Here is a tiny trained network, its code and every weight. The questions are about switching its units off for an input and a class, where a switched-off unit gives its printed mean instead of its output.

import numpy as np


def w(rows, s, z=0):
    codes = np.array(rows[::2]) - 128.0
    scale = np.full(codes.shape[1], s)
    scale[-1] = z or s
    return codes * scale


def f(y):
    return y / 2 * (1 + np.tanh(0.7978845608 * (y + 0.044715 * y**3)))


def log_softmax(a):
    a = a - a.max(-1, keepdims=True)
    return a - np.log(np.exp(a).sum(-1, keepdims=True))


def net(x, mask):
    res = np.array(x, float).reshape(1, 5) / 4 @ E
    y = f(res @ A[0][:, :-1].T + A[0][:, -1])
    res = res + np.where(mask, y, B[0][:, -1]) @ B[0][:, :-1]
    return log_softmax(res[-1] @ U[:, :-1].T + U[:, -1])


A, B = {}, {}
E = w([
[175,68,90,125,112,65,23,60,125,78],'x0',
[185,64,136,143,59,70,194,141,173,187],'x1',
[182,204,175,115,132,81,135,156,15,94],'x2',
[129,74,102,152,177,118,245,82,131,50],'x3',
[82,185,204,169,68,86,133,54,153,138],'x4',
],0.011)
A[0] = w([
[198,167,241,168,113,118,167,127,15,120,65],'neuron 0',
[65,76,124,204,104,201,110,88,190,147,91],'neuron 1',
[64,172,206,162,86,84,179,9,113,70,105],'neuron 2',
[103,92,175,165,176,110,210,93,82,72,74],'neuron 3',
[116,97,170,118,85,98,81,57,159,84,177],'neuron 4',
[25,247,175,141,209,177,109,75,128,85,179],'neuron 5',
[100,154,126,75,64,109,106,185,107,143,90],'neuron 6',
[204,88,141,104,79,112,203,208,166,177,126],'neuron 7',
[136,155,36,137,193,94,227,37,180,61,106],'neuron 8',
[150,110,34,112,221,231,106,200,98,90,131],'neuron 9',
[94,137,136,121,200,189,222,210,127,210,7],'neuron 10',
[107,173,168,127,85,135,45,205,167,169,85],'neuron 11',
[66,73,48,75,169,180,151,136,208,182,112],'neuron 12',
[39,176,162,157,69,153,125,3,195,170,96],'neuron 13',
[53,200,229,244,129,153,182,183,147,177,97],'neuron 14',
[210,81,203,167,81,56,170,151,177,176,31],'neuron 15',
[201,152,184,106,112,128,153,124,33,81,75],'neuron 16',
[123,55,100,111,209,121,214,140,117,85,84],'neuron 17',
],0.0065,0.002)
B[0] = w([
[127,104,191,83,212,111,163,162,171,25,234],'neuron 0',
[82,105,176,144,220,129,178,172,129,76,207],'neuron 1',
[197,153,70,82,52,149,118,182,112,194,247],'neuron 2',
[56,115,121,96,91,184,96,198,163,184,206],'neuron 3',
[175,82,152,157,131,94,112,119,127,118,201],'neuron 4',
[159,168,100,128,105,151,141,40,170,85,255],'neuron 5',
[81,113,160,85,101,173,169,157,151,156,165],'neuron 6',
[129,211,92,177,102,167,186,45,143,86,227],'neuron 7',
[81,114,135,133,114,172,22,147,157,215,237],'neuron 8',
[209,178,61,131,87,114,172,89,125,113,232],'neuron 9',
[118,71,121,255,139,35,49,85,64,187,214],'neuron 10',
[77,108,138,88,76,208,72,168,162,157,208],'neuron 11',
[146,111,169,120,215,90,233,191,92,87,215],'neuron 12',
[227,107,131,78,164,111,222,189,116,107,253],'neuron 13',
[139,53,129,179,48,36,77,106,95,81,247],'neuron 14',
[48,175,94,106,164,178,135,42,190,85,234],'neuron 15',
[80,117,187,111,202,98,120,183,125,82,208],'neuron 16',
[85,119,110,92,36,132,120,166,144,191,219],'neuron 17',
],0.0074,0.0086)
U = w([
[99,89,191,102,239,128,154,228,124,76,50],'0',
[47,112,137,92,76,216,59,228,131,208,67],'1',
[234,136,113,118,88,133,169,181,111,146,255],'2',
[142,40,136,208,120,43,32,93,84,112,165],'3',
[94,196,113,137,139,208,152,10,148,90,26],'4',
],0.012,0.0032)

Each question gives the input, the list of numbers given to net, and the class t.
The units are the neurons (one row each of A and B). Each row of codes is followed by its name. A weight is (code - 128) times the scale printed after its matrix; where a second scale follows, it is the last column's (A, B and U).
mask holds one flag per neuron, in row order. A switched-off neuron (its flag False) gives its mean, the last column of its row in B, instead of its output. The means were averaged over made-up inputs and are rounded, as every weight is.
A unit's drop is (log p(t) with every unit on - log p(t) with that unit switched off) / (log p(t) with every unit on - log p(t) with every unit switched off).
The circuit of an input: a set's keep is (log p(t) with only the set's units on - log p(t) with every unit switched off) / (log p(t) with every unit on - log p(t) with every unit switched off). Starting from the 12 units with the biggest drops (on a tie, the unit counted first), units are removed one at a time, each time the one whose removal leaves the highest keep (on an exact tie, the one counted first), for as long as the keep stays at least 0.8.
circuit, biggest first: the units of the circuit, biggest drop first
unit that matters most: the unit with the biggest drop
top k neurons: the k neurons with the biggest drops, biggest first
drop when u is switched off: that unit's drop, to one decimal
input [-4,-8,-5,-3,-6], class 4: top 4 neurons	[neuron 9; neuron 5; neuron 13; neuron 2]
input [-7,-3,-7,-2,1], class 0: unit that matters most	neuron 12
input [7,1,-5,3,-7], class 2: top 4 neurons	[neuron 9; neuron 10; neuron 14; neuron 12]
input [4,-8,-1,6,-8], class 2: top 2 neurons	[neuron 9; neuron 15]
input [-3,1,-1,-5,6], class 2: top 3 neurons	[neuron 13; neuron 8; neuron 3]
input [-4,4,-3,5,2], class 1: circuit, biggest first	[neuron 8; neuron 3]
input [1,7,5,-2,-1], class 4: circuit, biggest first	[neuron 7; neuron 15]
input [5,8,-3,4,-3], class 4: top 2 neurons	[neuron 15; neuron 7]
input [7,3,0,0,7], class 2: circuit, biggest first	[neuron 2; neuron 13]
input [-1,-8,6,-4,1], class 4: top 3 neurons	[neuron 5; neuron 13; neuron 12]
input [0,7,5,-5,-4], class 4: circuit, biggest first	[neuron 7; neuron 15; neuron 13]
input [-4,-2,-1,2,2], class 3: circuit, biggest first	[neuron 14; neuron 10]
input [-3,6,5,6,-4], class 1: top 2 neurons	[neuron 17; neuron 3]
input [0,5,-4,2,2], class 4: top 2 neurons	[neuron 15; neuron 7]
input [0,6,-2,2,2], class 4: circuit, biggest first	[neuron 15]
input [-4,-3,1,-3,1], class 3: circuit, biggest first	[neuron 14; neuron 3; neuron 10]
input [-2,0,-4,-4,-5], class 2: top 3 neurons	[neuron 9; neuron 0; neuron 16]
input [2,4,2,-4,6], class 2: top 2 neurons	[neuron 13; neuron 8]
input [-2,-2,-7,3,4], class 0: drop when neuron 1 is switched off	0.1
input [-4,-6,7,8,-3], class 1: drop when neuron 8 is switched off	0.4
